Below are the code and all the weights of a small trained network. Each question names an input and a class and asks about switching units off, where a switched-off unit gives its printed mean instead of its output.

import numpy as np


def w(rows, s, z=0):
    codes = np.array(rows[::2]) - 128.0
    scale = np.full(codes.shape[1], s)
    scale[-1] = z or s
    return codes * scale


def norm(h):
    return h / np.sqrt((h * h).mean(-1, keepdims=True) + 1e-5)


def f(y):
    return y / 2 * (1 + np.tanh(0.7978845608 * (y + 0.044715 * y**3)))


def log_softmax(a):
    a = a - a.max(-1, keepdims=True)
    return a - np.log(np.exp(a).sum(-1, keepdims=True))


def net(x, mask):
    res = np.array(x, float).reshape(1, 5) / 4 @ E
    u = 0
    for l in range(4):
        y = f(norm(res) @ A[l][:, :-1].T + A[l][:, -1])
        res = res + np.where(mask[u : u + 3], y, B[l][:, -1]) @ B[l][:, :-1]
        u += 3
    return log_softmax(norm(res)[-1] @ U[:, :-1].T + U[:, -1])


A, B = {}, {}
E = w([
[89,75,89,186,72,147,113,91,93],'x0',
[101,147,136,33,166,2,164,167,160],'x1',
[138,161,109,168,165,85,125,84,47],'x2',
[228,122,169,182,178,87,158,138,190],'x3',
[205,104,146,91,157,169,129,140,137],'x4',
],0.0092)
A[0] = w([
[152,118,149,2,129,209,134,137,122,50],'0.n0',
[212,171,109,103,65,156,91,112,90,130],'0.n1',
[139,143,213,193,216,135,118,104,137,4],'0.n2',
],0.0052,0.0024)
B[0] = w([
[191,150,122,90,42,175,20,122,150,253],'0.n0',
[153,195,243,175,2,136,213,146,111,220],'0.n1',
[157,54,104,219,170,170,128,235,194,185],'0.n2',
],0.0084,0.0015)
A[1] = w([
[202,80,188,115,172,121,125,120,50,249],'1.n0',
[84,205,129,148,122,123,136,152,253,108],'1.n1',
[101,171,100,79,36,14,94,177,136,206],'1.n2',
],0.005,0.0018)
B[1] = w([
[39,184,136,165,9,60,102,210,101,221],'1.n0',
[189,92,84,101,176,196,196,67,128,165],'1.n1',
[96,160,215,74,210,175,194,29,183,254],'1.n2',
],0.011,0.0028)
A[2] = w([
[199,225,172,127,113,85,115,100,61,172],'2.n0',
[120,219,119,67,191,2,127,172,147,122],'2.n1',
[127,120,74,210,43,148,59,78,85,250],'2.n2',
],0.0065,0.0018)
B[2] = w([
[167,121,112,143,56,147,50,96,230,182],'2.n0',
[13,123,103,201,73,119,137,12,99,217],'2.n1',
[197,93,226,185,104,125,85,68,115,255],'2.n2',
],0.011,0.0064)
A[3] = w([
[168,132,145,143,77,160,122,114,185,251],'3.n0',
[1,167,150,123,81,46,143,130,75,174],'3.n1',
[199,179,130,147,131,92,173,225,155,72],'3.n2',
],0.0084,0.0021)
B[3] = w([
[119,144,74,126,120,96,80,67,77,253],'3.n0',
[129,53,174,114,163,58,224,122,115,239],'3.n1',
[11,161,60,176,136,92,177,166,178,150],'3.n2',
],0.013,0.0067)
U = w([
[153,145,141,6,137,194,127,121,141,98],'0',
[78,74,160,127,169,61,217,55,136,192],'1',
[150,194,62,148,122,112,137,211,193,53],'2',
[201,108,174,171,51,149,40,82,66,220],'3',
[169,108,155,96,171,148,134,237,90,4],'4',
],0.012,0.0035)

Each question gives the input, the list of numbers given to net, and the class t.
The units are the neurons (one row each of A and B). Each row of codes is followed by its name. A weight is (code - 128) times the scale printed after its matrix; where a second scale follows, it is the last column's (A, B and U).
mask holds one flag per neuron, layer by layer. A switched-off neuron (its flag False) gives its mean, the last column of its row in B, instead of its output. The means were averaged over made-up inputs and are rounded, as every weight is.
A unit's drop is (log p(t) with every unit on - log p(t) with that unit switched off) / (log p(t) with every unit on - log p(t) with every unit switched off).
The circuit of an input: a set's keep is (log p(t) with only the set's units on - log p(t) with every unit switched off) / (log p(t) with every unit on - log p(t) with every unit switched off). Starting from all 12 units, units are removed one at a time, each time the one whose removal leaves the highest keep (on an exact tie, the one counted first), for as long as the keep stays at least 0.8.
circuit, biggest first: the units of the circuit, biggest drop first
unit that matters most: the unit with the biggest drop
top k neurons: the k neurons with the biggest drops, biggest first
drop when u is switched off: that unit's drop, to one decimal
input [-6,-6,3,4,3], class 2: circuit, biggest first -> [3.n2; 2.n1; 2.n2]
input [-4,2,-7,3,1], class 0: unit that matters most -> 3.n1
input [-7,2,-6,2,-5], class 0: circuit, biggest first -> [1.n1; 3.n1]
input [-7,-2,-1,8,-4], class 2: circuit, biggest first -> [3.n1; 2.n2]
input [4,8,-6,-6,6], class 0: circuit, biggest first -> [0.n0; 1.n0; 3.n1]
input [-5,0,-4,2,7], class 2: top 2 neurons -> [3.n2; 2.n2]
input [1,-4,-1,6,4], class 2: circuit, biggest first -> [3.n2; 2.n1; 0.n2; 2.n2]
input [3,3,-6,-7,0], class 0: top 3 neurons -> [2.n1; 1.n0; 0.n0]
input [0,2,-6,-7,-2], class 0: top 3 neurons -> [2.n1; 1.n0; 0.n0]
input [-7,2,-3,6,7], class 2: top 3 neurons -> [3.n1; 3.n2; 2.n2]
input [-4,3,-3,-1,5], class 0: top 2 neurons -> [0.n0; 2.n2]
input [-4,-4,-1,5,-5], class 2: drop when 2.n1 is switched off -> 0.1
input [2,-1,-7,7,3], class 2: drop when 3.n2 is switched off -> 0.2
